Below are the code and all the weights of a small trained network. Each question names an input and a class and asks about switching units off, where a switched-off unit gives its printed mean instead of its output.

import numpy as np


def w(rows, s, z=0):
    codes = np.array(rows[::2]) - 128.0
    scale = np.full(codes.shape[1], s)
    scale[-1] = z or s
    return codes * scale


def norm(h):
    return h / np.sqrt((h * h).mean(-1, keepdims=True) + 1e-5)


def f(y):
    return np.maximum(y, 0)


def log_softmax(a):
    a = a - a.max(-1, keepdims=True)
    return a - np.log(np.exp(a).sum(-1, keepdims=True))


def net(x, mask):
    res = np.array(x, float).reshape(1, 4) / 4 @ E
    u = 0
    for l in range(4):
        y = f(norm(res) @ A[l][:, :-1].T + A[l][:, -1])
        res = res + np.where(mask[u : u + 5], y, B[l][:, -1]) @ B[l][:, :-1]
        u += 5
    return log_softmax(norm(res)[-1] @ U[:, :-1].T + U[:, -1])


A, B = {}, {}
E = w([
[194,138,78,92,3,145,189,37,69],'x0',
[220,127,158,91,151,78,247,118,208],'x1',
[233,203,151,220,166,189,172,210,40],'x2',
[130,124,126,136,126,124,126,128,128],'x3',
],0.0025)
A[0] = w([
[77,70,128,56,103,90,84,128,202,164],'L0N1',
[175,137,164,167,204,174,133,194,79,104],'L0N2',
[200,151,80,85,33,185,162,97,42,36],'L0N3',
[111,68,83,57,82,147,103,4,179,110],'L0N4',
[131,78,93,129,99,139,110,108,102,5],'L0N5',
],0.003,0.0022)
B[0] = w([
[88,79,186,218,199,162,150,67,88,254],'L0N1',
[137,185,138,110,74,88,67,137,150,214],'L0N2',
[97,82,180,214,165,146,133,38,106,208],'L0N3',
[172,166,128,74,69,92,120,252,116,235],'L0N4',
[111,119,93,113,126,77,147,101,81,136],'L0N5',
],0.0038,0.0032)
A[1] = w([
[183,122,107,76,115,81,202,95,181,4],'L1N1',
[55,59,104,87,208,130,112,122,193,141],'L1N2',
[49,75,136,152,69,185,57,100,130,112],'L1N3',
[118,108,109,69,4,126,161,54,86,119],'L1N4',
[83,95,135,126,105,183,52,112,38,120],'L1N5',
],0.0031,0.002)
B[1] = w([
[109,137,204,208,91,232,51,137,138,172],'L1N1',
[150,134,166,189,119,146,154,32,73,251],'L1N2',
[123,219,81,150,137,82,191,165,82,243],'L1N3',
[121,110,107,103,134,97,95,253,165,239],'L1N4',
[91,159,100,148,176,72,135,122,80,251],'L1N5',
],0.0044,0.0026)
A[2] = w([
[59,61,152,162,178,127,158,15,169,166],'L2N1',
[183,118,72,150,99,209,173,52,52,66],'L2N2',
[76,148,109,155,153,180,3,114,7,119],'L2N3',
[201,109,118,25,139,100,182,170,221,43],'L2N4',
[93,180,3,55,110,102,37,227,110,3],'L2N5',
],0.0035,0.0013)
B[2] = w([
[179,109,113,86,115,171,163,101,82,220],'L2N1',
[76,77,155,109,168,121,135,44,117,171],'L2N2',
[82,141,96,131,43,191,111,124,179,254],'L2N3',
[2,145,116,175,142,171,103,129,142,162],'L2N4',
[227,56,122,93,147,75,93,139,114,195],'L2N5',
],0.005,0.0039)
A[3] = w([
[77,59,145,89,57,115,181,123,209,87],'L3N1',
[244,126,206,113,208,103,184,87,144,143],'L3N2',
[102,161,71,144,95,184,16,215,146,4],'L3N3',
[140,221,150,138,169,103,127,220,202,47],'L3N4',
[2,136,132,161,133,156,134,66,127,63],'L3N5',
],0.0042,0.0013)
B[3] = w([
[158,156,171,144,138,210,58,171,195,176],'L3N1',
[85,57,130,2,219,82,192,98,173,254],'L3N2',
[190,42,238,75,153,178,164,115,214,239],'L3N3',
[62,195,46,123,89,69,94,134,133,205],'L3N4',
[217,197,60,211,112,139,166,91,43,238],'L3N5',
],0.0047,0.0036)
U = w([
[121,175,93,229,109,168,126,66,36,173],'0',
[161,132,201,127,97,187,50,199,217,213],'1',
[153,54,187,65,213,128,216,60,151,116],'2',
[74,236,82,86,191,5,139,174,183,5],'3',
[130,74,70,74,74,8,87,190,77,82],'4',
],0.013,0.0021)

Each question gives the input, the list of numbers given to net, and the class t.
The units are the neurons (one row each of A and B). Each row of codes is followed by its name. A weight is (code - 128) times the scale printed after its matrix; where a second scale follows, it is the last column's (A, B and U).
mask holds one flag per neuron, layer by layer. A switched-off neuron (its flag False) gives its mean, the last column of its row in B, instead of its output. The means were averaged over made-up inputs and are rounded, as every weight is.
A unit's drop is (log p(t) with every unit on - log p(t) with that unit switched off) / (log p(t) with every unit on - log p(t) with every unit switched off).
The circuit of an input: a set's keep is (log p(t) with only the set's units on - log p(t) with every unit switched off) / (log p(t) with every unit on - log p(t) with every unit switched off). Starting from the 12 units with the biggest drops (on a tie, the unit counted first), units are removed one at a time, each time the one whose removal leaves the highest keep (on an exact tie, the one counted first), for as long as the keep stays at least 0.8.
units of the circuit, in order: the units of the circuit, biggest drop first
unit that matters most: the unit with the biggest drop
k most important neurons: the k neurons with the biggest drops, biggest first
k most important neurons of layer l: the k neurons of layer l with the biggest drops, biggest first
drop of u: that unit's drop, to one decimal
input [8,-3,-4,-2], class 4: units of the circuit, in order : [L1N4]
input [-8,-4,0,2], class 0: units of the circuit, in order : [L3N5 L1N4]
input [1,-1,-7,4], class 4: 4 most important neurons : [L0N4 L1N4 L0N3 L1N3]
input [2,-6,0,7], class 4: units of the circuit, in order : [L0N1 L2N5]
input [-5,3,2,-8], class 3: 2 most important neurons : [L3N4 L2N3]
input [4,-8,-2,6], class 4: units of the circuit, in order : [L2N5 L1N4]
input [-4,3,3,4], class 3: 2 most important neurons : [L3N4 L2N3]
input [-3,1,4,8], class 3: 3 most important neurons : [L3N4 L2N3 L1N1]
input [-1,8,2,0], class 3: 2 most important neurons of layer 3 : [L3N4 L3N3]
input [0,-2,1,2], class 1: 2 most important neurons : [L0N1 L1N2]
input [-1,-6,2,-6], class 1: 2 most important neurons : [L3N3 L0N1]
input [2,-2,-5,-4], class 4: 2 most important neurons : [L0N4 L2N5]
input [7,-3,0,4], class 4: 4 most important neurons : [L1N4 L0N1 L0N4 L1N2]
input [-5,-5,3,1], class 1: unit that matters most : L3N3
input [3,1,6,0], class 2: 3 most important neurons : [L2N3 L3N2 L0N1]
input [-7,1,4,-2], class 3: 2 most important neurons of layer 0 : [L0N1 L0N3]
input [-1,-1,-2,-5], class 0: drop of L2N1 : 0.0
input [8,4,-8,6], class 1: drop of L3N1 : 0.1
input [3,8,-8,5], class 1: drop of L0N4 : 0.2
input [4,2,-1,3], class 1: most important neuron : [L1N4]
